Here is a tiny trained network, its code and every weight. The questions are about switching its units off for an input and a target symbol, where a switched-off unit gives its printed mean instead of its output.

import numpy as np


def w(rows, s, z=0):
    codes = np.array(rows[::2]) - 128.0
    scale = np.full(codes.shape[1], s)
    scale[-1] = z or s
    return codes * scale


def norm(h):
    return h / np.sqrt((h * h).mean(-1, keepdims=True) + 1e-5)


def f(y):
    return y / 2 * (1 + np.tanh(0.7978845608 * (y + 0.044715 * y**3)))


def softmax(a):
    e = np.exp(a - a.max(-1, keepdims=True))
    return e / e.sum(-1, keepdims=True)


def log_softmax(a):
    a = a - a.max(-1, keepdims=True)
    return a - np.log(np.exp(a).sum(-1, keepdims=True))


def net(x, mask):
    ids = ['ΘΠΣαβγδεζημτφω'.index(c) for c in x.split()]
    T = len(ids)
    res = E[ids] + P[:T]
    r = norm(res)
    for j in range(2):
        rows = slice(3 * j, 3 * j + 3)
        q, k, v = (r @ M[0][rows].T for M in (Q, K, V))
        z = softmax(np.where(np.tri(T) > 0, q @ k.T / 3**0.5, -1e9)) @ v
        o = O[0][rows]
        res = res + np.where(mask[j], z, o[:, -1]) @ o[:, :-1]
    y = f(norm(res) @ A[0][:, :-1].T + A[0][:, -1])
    res = res + np.where(mask[2:14], y, B[0][:, -1]) @ B[0][:, :-1]
    return log_softmax(norm(res)[-1] @ U[:, :-1].T + U[:, -1])


Q, K, V, O, A, B = {}, {}, {}, {}, {}, {}
E = w([
[188,92,172,70,151,31,172,69,65,179,67],'Θ',
[172,43,33,145,172,97,101,173,47,225,159],'Π',
[232,191,144,164,50,11,136,119,118,131,126],'Σ',
[187,165,32,66,76,98,27,95,115,217,139],'α',
[105,197,93,107,121,246,152,137,168,173,103],'β',
[165,77,144,45,164,121,33,107,119,116,116],'γ',
[95,78,116,36,92,86,133,18,90,176,173],'δ',
[173,196,161,141,150,93,110,158,109,161,205],'ε',
[156,68,112,126,91,82,186,86,159,54,91],'ζ',
[127,100,137,194,57,145,39,116,64,174,78],'η',
[159,159,122,193,158,129,1,56,229,195,177],'μ',
[155,136,53,129,155,114,189,93,219,154,214],'τ',
[219,77,86,133,75,118,135,195,197,226,113],'φ',
[208,100,53,139,212,150,161,37,103,172,39],'ω',
],0.014)
P = w([
[163,63,224,191,53,217,236,123,65,126,254],'0',
[188,154,43,66,107,121,115,81,173,114,123],'1',
[208,161,59,69,121,128,113,70,167,129,116],'2',
[196,152,52,68,118,132,116,77,162,125,118],'3',
[205,160,61,76,111,121,120,77,163,129,115],'4',
[179,161,47,56,118,105,121,73,168,122,117],'5',
[181,146,54,46,116,99,135,76,160,127,109],'6',
[190,150,48,68,119,119,117,80,166,122,115],'7',
[181,149,53,56,113,102,122,82,167,134,115],'8',
[195,159,48,66,119,118,119,84,163,127,110],'9',
[193,155,57,66,119,122,121,83,164,123,108],'10',
[210,165,66,66,112,121,128,67,166,118,119],'11',
],0.0059)
Q[0] = w([
[214,162,80,97,119,119,113,111,176,152,142],'h0',
[31,140,193,151,118,146,174,201,92,136,124],'h0',
[229,106,56,63,84,59,53,16,215,230,168],'h0',
[242,158,43,135,51,89,112,19,197,195,150],'h1',
[164,131,120,44,152,127,62,76,172,175,98],'h1',
[254,101,56,132,66,131,109,41,221,209,145],'h1',
],0.0082)
K[0] = w([
[206,64,233,137,83,219,141,144,124,254,232],'h0',
[111,130,70,103,161,28,64,134,185,100,102],'h0',
[118,69,224,192,38,198,196,131,79,237,219],'h0',
[128,54,222,129,109,224,163,130,67,183,238],'h1',
[133,83,218,124,122,143,115,162,147,82,139],'h1',
[98,63,231,118,109,218,141,166,72,150,247],'h1',
],0.0081)
V[0] = w([
[101,102,163,145,138,195,77,98,130,86,115],'h0',
[95,174,108,106,69,94,129,63,145,46,159],'h0',
[82,180,158,147,129,125,45,143,152,140,231],'h0',
[116,150,1,126,189,136,113,104,198,112,99],'h1',
[50,143,111,117,140,162,192,148,83,157,171],'h1',
[134,121,106,55,198,114,89,112,62,148,139],'h1',
],0.0075)
O[0] = w([
[192,34,173,105,168,159,179,99,149,26,160,125],'h0',
[90,74,109,121,161,167,75,2,127,206,86,79],'h0',
[133,139,170,82,74,175,176,163,168,207,108,185],'h0',
[240,125,138,174,148,119,107,123,136,221,185,3],'h1',
[98,175,210,119,185,196,211,59,152,110,219,109],'h1',
[132,153,141,16,137,165,36,139,49,107,212,98],'h1',
],0.0067,0.006)
A[0] = w([
[126,116,147,136,91,124,184,93,167,47,109,73],'n0',
[69,176,109,138,144,113,111,105,84,76,163,143],'n1',
[133,150,200,118,121,114,153,165,161,162,104,3],'n2',
[84,146,132,141,133,100,147,79,145,194,73,41],'n3',
[136,156,203,183,211,143,96,86,123,123,111,86],'n4',
[164,101,255,150,157,92,188,119,44,141,74,107],'n5',
[190,167,140,99,152,145,129,193,131,85,186,116],'n6',
[114,109,144,72,151,111,78,191,160,40,134,179],'n7',
[77,89,142,103,106,160,129,127,184,146,80,100],'n8',
[106,82,89,147,124,106,176,158,117,192,129,137],'n9',
[124,179,158,141,92,75,149,117,138,106,98,134],'n10',
[68,127,126,201,132,66,116,117,150,145,92,137],'n11',
],0.0087,0.0052)
B[0] = w([
[78,121,39,107,106,144,39,174,146,73,198,171],'n0',
[68,96,203,150,178,128,205,119,47,163,116,205],'n1',
[99,110,209,104,171,132,160,159,87,201,121,124],'n2',
[105,123,220,229,138,231,55,177,115,88,146,186],'n3',
[128,101,163,94,147,138,197,192,79,155,125,133],'n4',
[2,148,29,174,209,62,127,126,182,172,97,145],'n5',
[135,37,104,101,147,175,168,170,95,217,97,196],'n6',
[166,113,220,176,171,136,99,135,183,191,116,254],'n7',
[102,43,165,171,81,121,166,141,91,165,150,196],'n8',
[131,150,180,203,130,74,112,103,103,63,223,199],'n9',
[135,174,183,157,144,172,85,148,94,83,165,188],'n10',
[230,145,175,74,140,220,200,127,92,176,127,197],'n11',
],0.0069,0.0038)
U = w([
[54,159,149,125,167,54,123,142,110,125,72,201],'Θ',
[141,173,195,77,150,153,185,198,87,184,187,56],'Π',
[84,101,138,215,49,171,78,157,63,146,70,44],'Σ',
[135,169,50,64,69,108,70,110,118,167,134,119],'α',
[120,126,67,106,165,143,215,115,211,134,221,10],'β',
[158,47,186,44,142,160,87,141,138,118,91,51],'γ',
[90,105,173,57,91,150,175,8,95,136,180,49],'δ',
[49,164,153,79,69,205,189,175,156,159,101,23],'ε',
[170,81,74,152,142,188,177,60,94,93,77,101],'ζ',
[108,77,104,137,80,124,100,154,177,27,134,155],'η',
[165,67,123,157,43,101,187,173,189,198,96,100],'μ',
[134,149,181,201,136,165,78,79,188,181,190,248],'τ',
[177,217,161,157,88,77,145,174,132,74,115,144],'φ',
[171,74,90,161,160,101,117,144,60,146,199,202],'ω',
],0.012,0.0018)

Each question gives the input, a string of symbols that net reads in full, and the target symbol t.
The units are the heads (3 rows each of Q, K, V and O) and the neurons (one row each of A and B). Each row of codes is followed by its name. A weight is (code - 128) times the scale printed after its matrix; where a second scale follows, it is the last column's (O, A, B and U).
mask holds one flag per unit, heads first, then neurons. A switched-off unit (its flag False) gives its mean, the last column of its rows in O or B, instead of its output. The means were averaged over made-up inputs and are rounded, as every weight is.
A unit's drop is (log p(t) with every unit on - log p(t) with that unit switched off) / (log p(t) with every unit on - log p(t) with every unit switched off).
The circuit of an input: a set's keep is (log p(t) with only the set's units on - log p(t) with every unit switched off) / (log p(t) with every unit on - log p(t) with every unit switched off). Starting from the 12 units with the biggest drops (on a tie, the unit counted first), units are removed one at a time, each time the one whose removal leaves the highest keep (on an exact tie, the one counted first), for as long as the keep stays at least 0.8.
circuit, biggest first: the units of the circuit, biggest drop first
most important unit: the unit with the biggest drop
k most important neurons: the k neurons with the biggest drops, biggest first
heads that matter: for each layer, one digit per head in row order, 1 if its drop is at least 0.15 and else 0, layers parted by /
input φ μ α τ μ μ Θ μ α, target φ: heads that matter	11
input δ μ α α τ γ ε Π γ ω α, target δ: circuit, biggest first	(h1)
input τ μ μ α, target τ: heads that matter	11
input Θ α Σ ζ, target Θ: circuit, biggest first	(h0, n1)
input Π α ε Θ α ε μ Π ζ, target Π: heads that matter	11
input ζ μ τ Θ γ μ Σ α, target ζ: circuit, biggest first	(h0, h1)
input δ τ α γ α ε, target δ: heads that matter	11
input η α α τ φ τ Π ω μ η τ, target η: circuit, biggest first	(h1, n0)
input β η β γ μ β, target β: circuit, biggest first	(h1, h0)
input γ φ ε α α μ ε η ω μ φ, target γ: heads that matter	11
input τ δ α μ μ ζ ω τ ζ μ ζ, target τ: circuit, biggest first	(h1, h0, n3)
input Σ Σ ζ, target Σ: circuit, biggest first	(h0, n3)
input ω Σ φ α μ, target ω: circuit, biggest first	(h0, h1)
input ε γ ω Π μ, target ε: most important unit	h1
input τ α φ μ ω μ η τ μ γ δ, target τ: circuit, biggest first	(h1, n3, h0)
input β φ μ Σ, target β: circuit, biggest first	(h1, n5)
input α γ μ Π γ ω ω μ η, target α: heads that matter	01
input α μ α μ ω ω η φ μ γ, target α: heads that matter	11
input Θ τ γ Π γ β γ β, target Θ: heads that matter	10
input η ω μ ε μ α ζ Π Θ, target Θ: most important neuron	(n5)
input η Π δ α β ε φ γ μ η α ζ, target η: heads that matter	00
input μ δ φ ε Σ γ γ β α, target μ: heads that matter	11
input η Θ Θ ω ε μ τ φ μ ε μ α, target η: circuit, biggest first	(h1, h0)
